Below is a small trained network, with its code and all its weights. Each question gives an input and a target symbol and asks what happens when units are switched off, that is, made to give their printed mean instead of their output.

import numpy as np


def w(rows, s, z=0):
    codes = np.array(rows[::2]) - 128.0
    scale = np.full(codes.shape[1], s)
    scale[-1] = z or s
    return codes * scale


def f(y):
    return np.maximum(y, 0)


def softmax(a):
    e = np.exp(a - a.max(-1, keepdims=True))
    return e / e.sum(-1, keepdims=True)


def log_softmax(a):
    a = a - a.max(-1, keepdims=True)
    return a - np.log(np.exp(a).sum(-1, keepdims=True))


def net(x, mask):
    ids = ['αγδζηθλμξστφψ'.index(c) for c in x.split()]
    T = len(ids)
    res = E[ids] + P[:T]
    u = 0
    for l in range(2):
        r = res
        for j in range(2):
            rows = slice(2 * j, 2 * j + 2)
            q, k, v = (r @ M[l][rows].T for M in (Q, K, V))
            z = softmax(np.where(np.tri(T) > 0, q @ k.T / 2**0.5, -1e9)) @ v
            o = O[l][rows]
            res = res + np.where(mask[u + j], z, o[:, -1]) @ o[:, :-1]
        u += 2
        y = f(res @ A[l][:, :-1].T + A[l][:, -1])
        res = res + np.where(mask[u : u + 4], y, B[l][:, -1]) @ B[l][:, :-1]
        u += 4
    return log_softmax(res[-1] @ U[:, :-1].T + U[:, -1])


Q, K, V, O, A, B = {}, {}, {}, {}, {}, {}
E = w([
[61,114,159,120],'α',
[113,134,252,130],'γ',
[146,131,112,142],'δ',
[141,87,111,165],'ζ',
[95,98,95,155],'η',
[87,119,108,131],'θ',
[135,124,92,145],'λ',
[107,151,109,108],'μ',
[121,85,108,137],'ξ',
[79,163,120,105],'σ',
[179,68,75,184],'τ',
[163,137,80,149],'φ',
[104,158,118,105],'ψ',
],0.028)
P = w([
[127,200,145,71],'0',
[36,202,2,163],'1',
[229,205,120,41],'2',
[173,106,166,140],'3',
[29,32,3,182],'4',
[202,184,118,48],'5',
],0.0088)
Q[0] = w([
[176,133,254,206],'0.h0',
[93,186,42,191],'0.h0',
[74,132,6,8],'0.h1',
[50,147,3,181],'0.h1',
],0.0071)
K[0] = w([
[171,105,254,169],'0.h0',
[107,107,134,30],'0.h0',
[161,215,120,122],'0.h1',
[92,163,18,103],'0.h1',
],0.0086)
V[0] = w([
[163,176,187,212],'0.h0',
[111,105,254,159],'0.h0',
[159,164,127,10],'0.h1',
[148,64,132,9],'0.h1',
],0.0084)
O[0] = w([
[155,94,29,66,56],'0.h0',
[7,192,161,109,3],'0.h0',
[159,172,3,155,179],'0.h1',
[247,158,124,37,88],'0.h1',
],0.007,0.0049)
A[0] = w([
[220,47,80,91,92],'0.n0',
[153,125,55,186,125],'0.n1',
[99,79,170,220,197],'0.n2',
[209,254,154,134,4],'0.n3',
],0.008,0.0028)
B[0] = w([
[147,124,165,162,234],'0.n0',
[42,135,87,86,255],'0.n1',
[123,255,167,91,219],'0.n2',
[116,232,104,86,184],'0.n3',
],0.0095,0.0065)
Q[1] = w([
[171,157,176,132],'1.h0',
[66,149,94,241],'1.h0',
[129,132,87,129],'1.h1',
[127,236,138,255],'1.h1',
],0.0091)
K[1] = w([
[82,121,217,178],'1.h0',
[2,56,146,206],'1.h0',
[184,22,65,241],'1.h1',
[27,213,110,134],'1.h1',
],0.0072)
V[1] = w([
[60,100,142,145],'1.h0',
[144,124,149,79],'1.h0',
[134,145,100,113],'1.h1',
[133,173,103,9],'1.h1',
],0.012)
O[1] = w([
[127,153,19,158,146],'1.h0',
[142,117,58,217,89],'1.h0',
[56,205,253,49,182],'1.h1',
[103,131,90,52,254],'1.h1',
],0.0068,0.0077)
A[1] = w([
[162,75,59,42,152],'1.n0',
[42,168,131,193,252],'1.n1',
[1,143,109,105,92],'1.n2',
[171,165,152,65,148],'1.n3',
],0.0073,0.0031)
B[1] = w([
[104,65,202,254,162],'1.n0',
[174,120,18,93,214],'1.n1',
[178,48,146,181,250],'1.n2',
[61,122,186,106,186],'1.n3',
],0.0096,0.011)
U = w([
[132,117,47,85,181],'α',
[76,23,117,76,105],'γ',
[146,180,158,66,97],'δ',
[182,200,149,131,118],'ζ',
[254,105,155,79,142],'η',
[193,139,138,54,100],'θ',
[113,187,146,115,66],'λ',
[26,42,227,116,178],'μ',
[189,83,189,99,179],'ξ',
[100,188,170,101,130],'σ',
[200,37,220,123,183],'τ',
[40,165,195,218,112],'φ',
[33,64,175,29,3],'ψ',
],0.0068,0.0045)

Each question gives the input, a string of symbols that net reads in full, and the target symbol t.
The units are the heads (2 rows each of Q, K, V and O) and the neurons (one row each of A and B). Each row of codes is followed by its name. A weight is (code - 128) times the scale printed after its matrix; where a second scale follows, it is the last column's (O, A, B and U).
mask holds one flag per unit, layer by layer, with each layer's heads first. A switched-off unit (its flag False) gives its mean, the last column of its rows in O or B, instead of its output. The means were averaged over made-up inputs and are rounded, as every weight is.
A unit's drop is (log p(t) with every unit on - log p(t) with that unit switched off) / (log p(t) with every unit on - log p(t) with every unit switched off).
The circuit of an input: a set's keep is (log p(t) with only the set's units on - log p(t) with every unit switched off) / (log p(t) with every unit on - log p(t) with every unit switched off). Starting from all 12 units, units are removed one at a time, each time the one whose removal leaves the highest keep (on an exact tie, the one counted first), for as long as the keep stays at least 0.8.
units of the circuit, in order: the units of the circuit, biggest drop first
most important unit: the unit with the biggest drop
top k neurons: the k neurons with the biggest drops, biggest first
top k neurons in layer l: the k neurons of layer l with the biggest drops, biggest first
which heads matter: for each layer, one digit per head in row order, 1 if its drop is at least 0.15 and else 0, layers parted by /
drop of u: that unit's drop, to one decimal
input α σ τ σ ζ, target α: units of the circuit, in order	(1.n1 1.h0 1.n3 0.n1)
input ξ μ σ ζ γ, target α: which heads matter	10 / 11
input λ γ φ θ η, target α: top 2 neurons	(1.n1 0.n2)
input α γ λ τ, target α: units of the circuit, in order	(0.h0 1.h0)
input ζ μ σ λ σ, target α: which heads matter	01 / 00
input τ μ λ α η, target α: units of the circuit, in order	(1.n1 0.n1 1.h0)
input ξ δ γ, target ψ: units of the circuit, in order	(0.h0 1.h1)
input μ φ α γ θ, target α: which heads matter	01 / 10
input δ ξ ξ, target τ: most important unit	0.n2
input θ μ λ γ σ, target α: units of the circuit, in order	(1.n1 1.h0)
input η ζ ξ, target τ: which heads matter	01 / 01
input λ α γ, target ψ: top 2 neurons in layer 0	(0.n3 0.n0)
input σ ψ ψ ξ γ, target α: drop of 1.n1	0.6
input φ ψ τ λ θ, target α: drop of 0.n1	0.1
input ψ σ δ τ α, target α: drop of 0.n2	0.0
